Below are the code and all the weights of a small trained network. Each question names an input and a class and asks about switching units off, where a switched-off unit gives its printed mean instead of its output.

import numpy as np


def w(rows, s, z=0):
    codes = np.array(rows[::2]) - 128.0
    scale = np.full(codes.shape[1], s)
    scale[-1] = z or s
    return codes * scale


def f(y):
    return y / 2 * (1 + np.tanh(0.7978845608 * (y + 0.044715 * y**3)))


def log_softmax(a):
    a = a - a.max(-1, keepdims=True)
    return a - np.log(np.exp(a).sum(-1, keepdims=True))


def net(x, mask):
    res = np.array(x, float).reshape(1, 4) / 4 @ E
    y = f(res @ A[0][:, :-1].T + A[0][:, -1])
    res = res + np.where(mask, y, B[0][:, -1]) @ B[0][:, :-1]
    return log_softmax(res[-1] @ U[:, :-1].T + U[:, -1])


A, B = {}, {}
E = w([
[119,15,125,76,179,186,113,58,79,149,126,126],'x0',
[109,122,61,65,219,95,154,162,208,110,114,134],'x1',
[255,147,86,133,145,152,150,79,140,100,148,134],'x2',
[135,51,133,154,77,30,128,51,211,134,156,166],'x3',
],0.0093)
A[0] = w([
[47,107,133,122,122,100,126,141,132,126,130,128,105],'neuron 1',
[134,63,129,139,85,46,128,65,201,130,135,142,91],'neuron 2',
[115,69,134,123,157,143,132,100,119,136,136,139,96],'neuron 3',
[135,171,125,138,123,113,135,151,151,124,131,132,97],'neuron 4',
[118,42,121,114,153,148,123,75,101,130,127,125,130],'neuron 5',
[193,132,121,132,132,129,132,106,144,124,135,132,87],'neuron 6',
[142,112,152,155,30,121,120,88,91,133,135,127,141],'neuron 7',
[132,125,144,144,77,146,130,112,83,127,130,128,83],'neuron 8',
[139,166,124,153,81,72,127,147,170,126,132,131,137],'neuron 9',
[111,111,91,95,226,83,134,146,218,123,128,129,111],'neuron 10',
[127,135,128,125,128,127,128,136,125,128,127,136,252],'neuron 11',
[254,130,106,125,140,135,132,97,156,125,132,131,106],'neuron 12',
[26,99,145,130,93,112,125,150,133,139,127,132,105],'neuron 13',
[130,176,122,116,186,188,130,170,83,127,126,132,81],'neuron 14',
[130,158,135,137,97,113,129,149,137,132,127,129,95],'neuron 15',
],0.021,0.015)
B[0] = w([
[81,123,136,135,155,86,120,80,88,130,113,145,189],'neuron 1',
[93,117,117,132,74,146,127,219,80,127,129,13,250],'neuron 2',
[125,135,121,42,137,108,125,136,161,118,113,150,173],'neuron 3',
[123,105,124,24,142,127,116,119,147,128,113,146,167],'neuron 4',
[138,156,130,59,147,113,130,129,222,124,132,136,217],'neuron 5',
[86,102,121,100,137,94,116,83,70,116,105,157,163],'neuron 6',
[192,130,135,171,122,189,131,136,100,137,133,199,227],'neuron 7',
[159,102,115,107,137,152,125,161,61,129,107,218,173],'neuron 8',
[137,148,128,40,153,115,129,130,202,121,123,140,221],'neuron 9',
[210,123,141,171,118,195,127,134,85,139,128,232,244],'neuron 10',
[149,183,136,254,126,131,159,117,229,138,197,58,224],'neuron 11',
[54,127,136,159,166,65,125,65,91,130,121,142,214],'neuron 12',
[79,118,117,145,157,71,129,61,80,116,122,132,215],'neuron 13',
[89,95,120,92,70,123,118,204,60,125,114,69,210],'neuron 14',
[113,97,119,32,144,119,114,138,129,127,109,169,161],'neuron 15',
],0.024,0.019)
U = w([
[90,111,109,119,46,143,110,223,96,132,140,51,150],'0',
[209,125,155,156,130,198,116,138,95,157,133,234,92],'1',
[43,128,140,164,189,46,112,32,93,121,124,144,129],'2',
[138,167,124,1,163,116,107,153,243,119,124,152,74],'3',
[158,192,162,240,124,144,181,102,238,149,216,61,254],'4',
[181,76,143,138,129,151,117,74,157,106,35,62,92],'5',
[176,73,114,146,106,174,56,12,152,120,117,58,90],'6',
],0.0089,0.0088)

Each question gives the input, the list of numbers given to net, and the class t.
The units are the neurons (one row each of A and B). Each row of codes is followed by its name. A weight is (code - 128) times the scale printed after its matrix; where a second scale follows, it is the last column's (A, B and U).
mask holds one flag per neuron, in row order. A switched-off neuron (its flag False) gives its mean, the last column of its row in B, instead of its output. The means were averaged over made-up inputs and are rounded, as every weight is.
A unit's drop is (log p(t) with every unit on - log p(t) with that unit switched off) / (log p(t) with every unit on - log p(t) with every unit switched off).
The circuit of an input: a set's keep is (log p(t) with only the set's units on - log p(t) with every unit switched off) / (log p(t) with every unit on - log p(t) with every unit switched off). Starting from the 12 units with the biggest drops (on a tie, the unit counted first), units are removed one at a time, each time the one whose removal leaves the highest keep (on an exact tie, the one counted first), for as long as the keep stays at least 0.8.
units of the circuit, in order: the units of the circuit, biggest drop first
unit that matters most: the unit with the biggest drop
k most important neurons: the k neurons with the biggest drops, biggest first
drop of u: that unit's drop, to one decimal
input [1,-2,8,3], class 2: unit that matters most => neuron 12
input [4,4,-2,1], class 1: 2 most important neurons => (neuron 10; neuron 9)
input [-4,-5,-5,-1], class 1: 4 most important neurons => (neuron 7; neuron 12; neuron 8; neuron 6)
input [6,-5,-2,-1], class 3: 3 most important neurons => (neuron 5; neuron 10; neuron 3)
input [0,5,3,4], class 1: 2 most important neurons => (neuron 10; neuron 14)
input [-2,6,-3,5], class 1: 2 most important neurons => (neuron 10; neuron 14)
input [8,4,-7,-4], class 3: 2 most important neurons => (neuron 5; neuron 3)
input [-2,-2,6,-6], class 0: 2 most important neurons => (neuron 14; neuron 13)
input [-8,-2,-6,-2], class 3: 2 most important neurons => (neuron 9; neuron 12)
input [5,7,-7,-1], class 1: 3 most important neurons => (neuron 10; neuron 12; neuron 6)
input [-6,3,-7,-2], class 2: 2 most important neurons => (neuron 13; neuron 1)
input [4,-3,-4,1], class 2: 3 most important neurons => (neuron 10; neuron 9; neuron 13)
input [-1,4,7,-8], class 0: drop of neuron 14 => 9.1
input [-8,0,6,-4], class 3: drop of neuron 9 => 1.1
input [-8,-3,1,6], class 3: drop of neuron 11 => 0.0
input [-7,6,-7,6], class 2: units of the circuit, in order => (neuron 13)
